Below is a small trained network, with its code and all its weights. Each question gives an input and a class and asks what happens when units are switched off, that is, made to give their printed mean instead of their output.

import numpy as np


def w(rows, s, z=0):
    codes = np.array(rows[::2]) - 128.0
    scale = np.full(codes.shape[1], s)
    scale[-1] = z or s
    return codes * scale


def norm(h):
    return h / np.sqrt((h * h).mean(-1, keepdims=True) + 1e-5)


def f(y):
    return np.maximum(y, 0)


def log_softmax(a):
    a = a - a.max(-1, keepdims=True)
    return a - np.log(np.exp(a).sum(-1, keepdims=True))


def net(x, mask):
    res = np.array(x, float).reshape(1, 3) / 4 @ E
    u = 0
    for l in range(2):
        y = f(norm(res) @ A[l][:, :-1].T + A[l][:, -1])
        res = res + np.where(mask[u : u + 8], y, B[l][:, -1]) @ B[l][:, :-1]
        u += 8
    return log_softmax(norm(res)[-1] @ U[:, :-1].T + U[:, -1])


A, B = {}, {}
E = w([
[24,12,66,84,133,91,95,209,108],'x0',
[41,127,161,68,205,4,231,83,91],'x1',
[134,54,227,112,125,118,5,94,222],'x2',
],0.0027)
A[0] = w([
[222,206,127,184,104,166,165,114,113,2],'L0N0',
[135,191,59,174,125,145,224,156,39,217],'L0N1',
[248,253,187,200,100,165,134,25,186,103],'L0N2',
[126,123,28,156,151,178,149,210,26,40],'L0N3',
[163,248,223,158,163,107,179,7,150,134],'L0N4',
[177,157,29,223,98,206,159,177,36,57],'L0N5',
[132,239,46,188,115,142,223,121,42,139],'L0N6',
[200,169,73,200,44,248,80,171,152,148],'L0N7',
],0.0047,0.0054)
B[0] = w([
[159,55,63,48,160,72,76,253,142,163],'L0N0',
[184,84,125,91,182,193,160,159,170,255],'L0N1',
[52,60,129,151,162,71,152,92,46,241],'L0N2',
[61,174,93,192,16,70,98,127,160,175],'L0N3',
[199,213,155,120,59,152,117,138,184,228],'L0N4',
[76,190,109,140,63,53,196,108,167,194],'L0N5',
[193,105,159,150,190,203,127,128,120,232],'L0N6',
[54,90,86,79,154,97,106,159,124,253],'L0N7',
],0.0069,0.0068)
A[1] = w([
[189,174,140,128,152,136,154,125,159,240],'L1N0',
[75,251,62,192,1,127,144,117,150,85],'L1N1',
[64,102,95,158,83,109,113,114,93,101],'L1N2',
[114,61,74,132,152,144,108,198,164,146],'L1N3',
[53,98,154,115,168,60,117,80,65,27],'L1N4',
[176,158,173,139,65,55,120,89,103,2],'L1N5',
[118,98,76,136,184,120,213,130,103,1],'L1N6',
[84,80,131,167,141,115,83,67,63,38],'L1N7',
],0.008,0.0034)
B[1] = w([
[102,86,132,166,126,140,114,96,103,194],'L1N0',
[139,156,248,238,83,135,205,1,211,167],'L1N1',
[166,141,161,150,130,153,169,85,153,182],'L1N2',
[94,179,96,84,96,79,88,151,94,254],'L1N3',
[201,103,152,187,170,207,170,114,129,187],'L1N4',
[68,164,65,121,96,111,139,163,176,151],'L1N5',
[98,167,121,78,79,58,30,154,108,178],'L1N6',
[181,100,156,153,174,196,189,117,135,162],'L1N7',
],0.0097,0.0093)
U = w([
[78,175,30,28,113,37,29,234,55,85],'0',
[240,38,202,196,237,247,192,89,105,227],'1',
[47,197,168,227,22,56,183,53,232,4],'2',
],0.012,0.0026)

Each question gives the input, the list of numbers given to net, and the class t.
The units are the neurons (one row each of A and B). Each row of codes is followed by its name. A weight is (code - 128) times the scale printed after its matrix; where a second scale follows, it is the last column's (A, B and U).
mask holds one flag per neuron, layer by layer. A switched-off neuron (its flag False) gives its mean, the last column of its row in B, instead of its output. The means were averaged over made-up inputs and are rounded, as every weight is.
A unit's drop is (log p(t) with every unit on - log p(t) with that unit switched off) / (log p(t) with every unit on - log p(t) with every unit switched off).
The circuit of an input: a set's keep is (log p(t) with only the set's units on - log p(t) with every unit switched off) / (log p(t) with every unit on - log p(t) with every unit switched off). Starting from the 12 units with the biggest drops (on a tie, the unit counted first), units are removed one at a time, each time the one whose removal leaves the highest keep (on an exact tie, the one counted first), for as long as the keep stays at least 0.8.
units of the circuit, in order: the units of the circuit, biggest drop first
unit that matters most: the unit with the biggest drop
top k neurons: the k neurons with the biggest drops, biggest first
k most important neurons of layer l: the k neurons of layer l with the biggest drops, biggest first
drop when u is switched off: that unit's drop, to one decimal
input [5,4,1], class 1: units of the circuit, in order -> L1N4
input [6,-4,0], class 2: 2 most important neurons of layer 0 -> L0N1, L0N6
input [1,3,-6], class 0: top 4 neurons -> L0N4, L1N6, L1N4, L1N1
input [-6,-5,2], class 1: top 3 neurons -> L0N2, L0N1, L1N4
input [-1,-8,2], class 1: 2 most important neurons of layer 1 -> L1N4, L1N7
input [0,2,-3], class 1: top 2 neurons -> L0N6, L0N7
input [7,-5,0], class 2: top 3 neurons -> L0N1, L0N6, L0N2
input [6,-2,-7], class 2: top 3 neurons -> L0N3, L0N5, L1N1
input [4,-2,1], class 0: top 3 neurons -> L0N2, L0N5, L0N4
input [2,8,0], class 0: top 3 neurons -> L0N2, L1N6, L1N1
input [3,7,-1], class 0: top 2 neurons -> L0N2, L1N6
input [4,-4,-8], class 2: 2 most important neurons of layer 0 -> L0N3, L0N5
input [7,5,6], class 1: top 2 neurons -> L0N1, L0N4
input [-3,-4,-1], class 0: units of the circuit, in order -> L0N0
input [7,-6,-7], class 2: top 2 neurons -> L0N3, L1N1
input [2,-7,4], class 0: drop when L0N2 is switched off -> 1.8
input [4,-1,-2], class 2: drop when L0N3 is switched off -> 7.9
input [-7,4,-2], class 1: drop when L0N4 is switched off -> 0.1
input [8,-1,-5], class 2: drop when L0N3 is switched off -> 2.1
input [-8,-2,-8], class 0: unit that matters most -> L0N0
